Below is a small trained network, with its code and all its weights. Each question gives an input and a class and asks what happens when units are switched off, that is, made to give their printed mean instead of their output.

import numpy as np


def w(rows, s, z=0):
    codes = np.array(rows[::2]) - 128.0
    scale = np.full(codes.shape[1], s)
    scale[-1] = z or s
    return codes * scale


def norm(h):
    return h / np.sqrt((h * h).mean(-1, keepdims=True) + 1e-5)


def f(y):
    return np.maximum(y, 0)


def log_softmax(a):
    a = a - a.max(-1, keepdims=True)
    return a - np.log(np.exp(a).sum(-1, keepdims=True))


def net(x, mask):
    res = np.array(x, float).reshape(1, 5) / 4 @ E
    u = 0
    for l in range(3):
        y = f(norm(res) @ A[l][:, :-1].T + A[l][:, -1])
        res = res + np.where(mask[u : u + 9], y, B[l][:, -1]) @ B[l][:, :-1]
        u += 9
    return log_softmax(norm(res)[-1] @ U[:, :-1].T + U[:, -1])


A, B = {}, {}
E = w([
[142,119,129,111,141],'x0',
[77,182,122,163,96],'x1',
[113,108,195,102,110],'x2',
[108,121,125,178,95],'x3',
[1,140,127,119,174],'x4',
],0.0094)
A[0] = w([
[130,174,159,91,185,227],'0.n0',
[117,138,151,161,68,234],'0.n1',
[93,100,123,105,107,163],'0.n2',
[220,140,119,98,134,169],'0.n3',
[128,151,78,144,163,6],'0.n4',
[91,160,120,194,112,160],'0.n5',
[106,155,113,96,72,1],'0.n6',
[102,5,107,195,124,186],'0.n7',
[97,193,148,140,165,94],'0.n8',
],0.013,0.0017)
B[0] = w([
[177,133,145,218,145,215],'0.n0',
[180,191,171,77,148,199],'0.n1',
[230,87,177,137,40,175],'0.n2',
[72,188,103,112,109,253],'0.n3',
[109,148,100,255,19,174],'0.n4',
[222,62,108,125,206,217],'0.n5',
[62,166,166,165,135,153],'0.n6',
[155,179,126,64,219,204],'0.n7',
[89,103,179,131,160,202],'0.n8',
],0.0069,0.0064)
A[1] = w([
[150,123,153,120,198,220],'1.n0',
[137,107,11,102,124,255],'1.n1',
[115,172,156,153,107,209],'1.n2',
[145,151,134,120,133,57],'1.n3',
[177,135,121,155,52,101],'1.n4',
[158,90,110,83,139,220],'1.n5',
[64,99,69,104,128,111],'1.n6',
[49,82,184,96,114,246],'1.n7',
[108,85,129,159,157,108],'1.n8',
],0.011,0.0015)
B[1] = w([
[127,144,130,183,165,255],'1.n0',
[135,126,99,210,58,195],'1.n1',
[173,135,131,110,212,189],'1.n2',
[113,135,157,100,177,159],'1.n3',
[137,131,3,22,83,190],'1.n4',
[101,243,122,147,148,184],'1.n5',
[131,56,136,56,132,140],'1.n6',
[198,105,54,101,116,199],'1.n7',
[130,106,118,113,107,173],'1.n8',
],0.0073,0.0061)
A[2] = w([
[205,202,46,158,103,248],'2.n0',
[79,101,32,181,119,144],'2.n1',
[110,134,213,7,114,160],'2.n2',
[97,97,163,158,163,182],'2.n3',
[86,120,101,138,44,66],'2.n4',
[50,26,73,100,165,253],'2.n5',
[160,89,254,68,107,107],'2.n6',
[73,114,188,202,171,153],'2.n7',
[98,29,131,156,202,56],'2.n8',
],0.0078,0.0019)
B[2] = w([
[85,96,251,117,199,254],'2.n0',
[145,49,169,176,69,176],'2.n1',
[133,100,78,254,96,171],'2.n2',
[174,78,148,113,117,169],'2.n3',
[105,109,222,106,182,137],'2.n4',
[219,210,145,11,3,161],'2.n5',
[41,103,85,225,79,173],'2.n6',
[132,136,156,59,160,183],'2.n7',
[173,196,104,125,147,178],'2.n8',
],0.0076,0.0081)
U = w([
[202,133,91,10,66,151],'0',
[138,92,93,223,63,153],'1',
[135,168,131,138,188,143],'2',
[127,139,164,123,191,124],'3',
[158,111,179,120,150,129],'4',
[57,119,127,104,125,93],'5',
[24,36,45,33,87,11],'6',
[23,63,39,69,82,9],'7',
],0.014,0.012)

Each question gives the input, the list of numbers given to net, and the class t.
The units are the neurons (one row each of A and B). Each row of codes is followed by its name. A weight is (code - 128) times the scale printed after its matrix; where a second scale follows, it is the last column's (A, B and U).
mask holds one flag per neuron, layer by layer. A switched-off neuron (its flag False) gives its mean, the last column of its row in B, instead of its output. The means were averaged over made-up inputs and are rounded, as every weight is.
A unit's drop is (log p(t) with every unit on - log p(t) with that unit switched off) / (log p(t) with every unit on - log p(t) with every unit switched off).
The circuit of an input: a set's keep is (log p(t) with only the set's units on - log p(t) with every unit switched off) / (log p(t) with every unit on - log p(t) with every unit switched off). Starting from the 12 units with the biggest drops (on a tie, the unit counted first), units are removed one at a time, each time the one whose removal leaves the highest keep (on an exact tie, the one counted first), for as long as the keep stays at least 0.8.
circuit, biggest first: the units of the circuit, biggest drop first
unit that matters most: the unit with the biggest drop
top k neurons: the k neurons with the biggest drops, biggest first
k most important neurons of layer l: the k neurons of layer l with the biggest drops, biggest first
input [-2,-3,-3,7,-2], class 2: circuit, biggest first : 0.n7
input [-5,-1,5,3,3], class 1: top 4 neurons : 0.n2, 2.n6, 2.n0, 2.n2
input [7,-6,8,-8,2], class 1: circuit, biggest first : 2.n2, 2.n6, 2.n0
input [-5,-2,7,-5,5], class 1: 2 most important neurons of layer 0 : 0.n2, 0.n5
input [2,-1,8,2,-7], class 1: top 2 neurons : 2.n2, 2.n6
input [5,0,1,2,-5], class 0: top 4 neurons : 1.n4, 1.n0, 0.n7, 0.n5
input [2,8,1,5,-7], class 3: 3 most important neurons of layer 0 : 0.n1, 0.n2, 0.n6
input [-8,5,7,3,-8], class 0: top 3 neurons : 1.n4, 0.n8, 1.n0
input [-4,5,-4,8,-7], class 2: 2 most important neurons of layer 0 : 0.n1, 0.n2
input [-6,3,3,6,8], class 0: top 2 neurons : 2.n5, 1.n7
input [7,0,8,-4,-5], class 1: circuit, biggest first : 2.n2, 2.n6, 0.n5
input [2,-1,4,-3,3], class 1: top 2 neurons : 0.n2, 0.n7
input [-4,-3,6,-5,0], class 1: top 3 neurons : 0.n5, 2.n6, 0.n7
input [6,6,-8,-5,7], class 1: circuit, biggest first : 0.n4, 2.n1
input [3,5,4,5,6], class 0: unit that matters most : 1.n7
input [6,-5,-4,8,-5], class 2: top 2 neurons : 0.n7, 2.n0
input [-2,-2,0,-5,5], class 0: 2 most important neurons of layer 0 : 0.n1, 0.n7
input [4,-4,-8,3,5], class 1: top 2 neurons : 0.n4, 1.n1
input [7,-1,-6,0,5], class 4: 3 most important neurons of layer 2 : 2.n6, 2.n7, 2.n2
input [-4,-2,8,2,-4], class 1: unit that matters most : 2.n2
input [5,0,-6,8,-8], class 0: 2 most important neurons of layer 2 : 2.n2, 2.n6
input [1,-7,-6,-6,7], class 0: top 2 neurons : 2.n5, 0.n1
input [7,5,8,-3,-6], class 1: top 3 neurons : 2.n2, 2.n6, 1.n7
input [5,-6,4,4,8], class 0: 2 most important neurons of layer 2 : 2.n5, 2.n0
input [-6,-8,3,-6,-4], class 3: top 2 neurons : 1.n5, 2.n0
